Below are the code and all the weights of a small trained network. Each question names an input and a class and asks about switching units off, where a switched-off unit gives its printed mean instead of its output.

import numpy as np


def w(rows, s, z=0):
    codes = np.array(rows[::2]) - 128.0
    scale = np.full(codes.shape[1], s)
    scale[-1] = z or s
    return codes * scale


def f(y):
    return y / 2 * (1 + np.tanh(0.7978845608 * (y + 0.044715 * y**3)))


def log_softmax(a):
    a = a - a.max(-1, keepdims=True)
    return a - np.log(np.exp(a).sum(-1, keepdims=True))


def net(x, mask):
    res = np.array(x, float).reshape(1, 6) / 4 @ E
    y = f(res @ A[0][:, :-1].T + A[0][:, -1])
    res = res + np.where(mask, y, B[0][:, -1]) @ B[0][:, :-1]
    return log_softmax(res[-1] @ U[:, :-1].T + U[:, -1])


A, B = {}, {}
E = w([
[214,139,167,106],'x0',
[158,199,49,116],'x1',
[128,127,129,133],'x2',
[91,196,167,1],'x3',
[128,128,130,131],'x4',
[126,57,96,55],'x5',
],0.0089)
A[0] = w([
[145,145,52,140,101],'N1',
[123,50,167,127,53],'N2',
[246,144,172,98,103],'N3',
[130,188,172,160,126],'N4',
[128,183,151,27,2],'N5',
[112,98,89,51,124],'N6',
[90,187,181,81,80],'N7',
[97,88,200,131,102],'N8',
[156,183,65,131,64],'N9',
[125,104,108,148,21],'N10',
[140,104,106,170,105],'N11',
[210,106,160,90,101],'N12',
[76,153,121,155,150],'N13',
[126,203,174,169,159],'N14',
[104,135,204,183,246],'N15',
[151,149,86,79,80],'N16',
[130,154,101,125,95],'N17',
[145,85,96,85,107],'N18',
],0.013,0.0037)
B[0] = w([
[121,176,204,145,204],'N1',
[102,185,190,111,175],'N2',
[64,141,53,146,236],'N3',
[63,13,96,77,200],'N4',
[150,54,180,216,254],'N5',
[148,94,107,99,209],'N6',
[243,108,163,195,237],'N7',
[123,210,167,114,188],'N8',
[120,209,159,127,202],'N9',
[151,78,116,144,134],'N10',
[180,68,176,152,199],'N11',
[31,121,56,107,189],'N12',
[141,56,64,46,185],'N13',
[100,45,98,2,235],'N14',
[144,171,142,61,253],'N15',
[124,154,152,150,177],'N16',
[76,144,173,118,143],'N17',
[75,101,92,45,171],'N18',
],0.0075,0.0059)
U = w([
[173,113,111,107,244],'0',
[122,67,76,83,104],'1',
[96,112,88,140,224],'2',
[251,109,184,213,3],'3',
[124,254,210,151,110],'4',
[159,136,120,127,95],'5',
],0.0092,0.0032)

Each question gives the input, the list of numbers given to net, and the class t.
The units are the neurons (one row each of A and B). Each row of codes is followed by its name. A weight is (code - 128) times the scale printed after its matrix; where a second scale follows, it is the last column's (A, B and U).
mask holds one flag per neuron, in row order. A switched-off neuron (its flag False) gives its mean, the last column of its row in B, instead of its output. The means were averaged over made-up inputs and are rounded, as every weight is.
A unit's drop is (log p(t) with every unit on - log p(t) with that unit switched off) / (log p(t) with every unit on - log p(t) with every unit switched off).
The circuit of an input: a set's keep is (log p(t) with only the set's units on - log p(t) with every unit switched off) / (log p(t) with every unit on - log p(t) with every unit switched off). Starting from the 12 units with the biggest drops (on a tie, the unit counted first), units are removed one at a time, each time the one whose removal leaves the highest keep (on an exact tie, the one counted first), for as long as the keep stays at least 0.8.
units of the circuit, in order: the units of the circuit, biggest drop first
unit that matters most: the unit with the biggest drop
top k neurons: the k neurons with the biggest drops, biggest first
drop of u: that unit's drop, to one decimal
input [-4,-5,8,-8,6,7], class 3: top 3 neurons	[N11; N14; N12]
input [8,4,3,-1,-6,-3], class 2: unit that matters most	N3
input [3,-1,-2,6,3,0], class 3: units of the circuit, in order	[N7; N5]
input [4,-3,-4,2,-1,-8], class 1: units of the circuit, in order	[N14; N4]
input [2,7,2,5,2,4], class 4: units of the circuit, in order	[N9; N14]
input [8,-5,-1,-7,-3,-1], class 2: units of the circuit, in order	[N12; N3]
input [8,7,4,-3,6,1], class 2: top 2 neurons	[N3; N12]
input [0,3,-3,8,-1,-5], class 3: units of the circuit, in order	[N7; N5]
input [6,-7,-2,-2,5,-4], class 4: units of the circuit, in order	[N8; N15]
input [-2,-8,6,4,3,1], class 4: units of the circuit, in order	[N8; N2]
input [-1,-4,-6,-8,-7,3], class 3: top 2 neurons	[N11; N14]
input [0,-5,-6,6,4,-6], class 1: top 4 neurons	[N14; N4; N1; N9]
input [2,1,6,8,3,2], class 3: units of the circuit, in order	[N5; N7]
input [-1,-7,5,-6,-5,-6], class 4: units of the circuit, in order	[N15]
input [-3,-7,5,1,5,3], class 4: top 2 neurons	[N8; N2]
input [5,8,-5,8,-7,3], class 3: top 2 neurons	[N5; N7]
input [5,1,1,-3,-1,-1], class 2: drop of N7	0.3
input [-2,1,-6,8,2,6], class 3: drop of N7	0.3
input [5,7,-4,-4,4,4], class 4: drop of N8	-0.1
input [-4,0,8,8,-6,-7], class 3: drop of N18	0.1
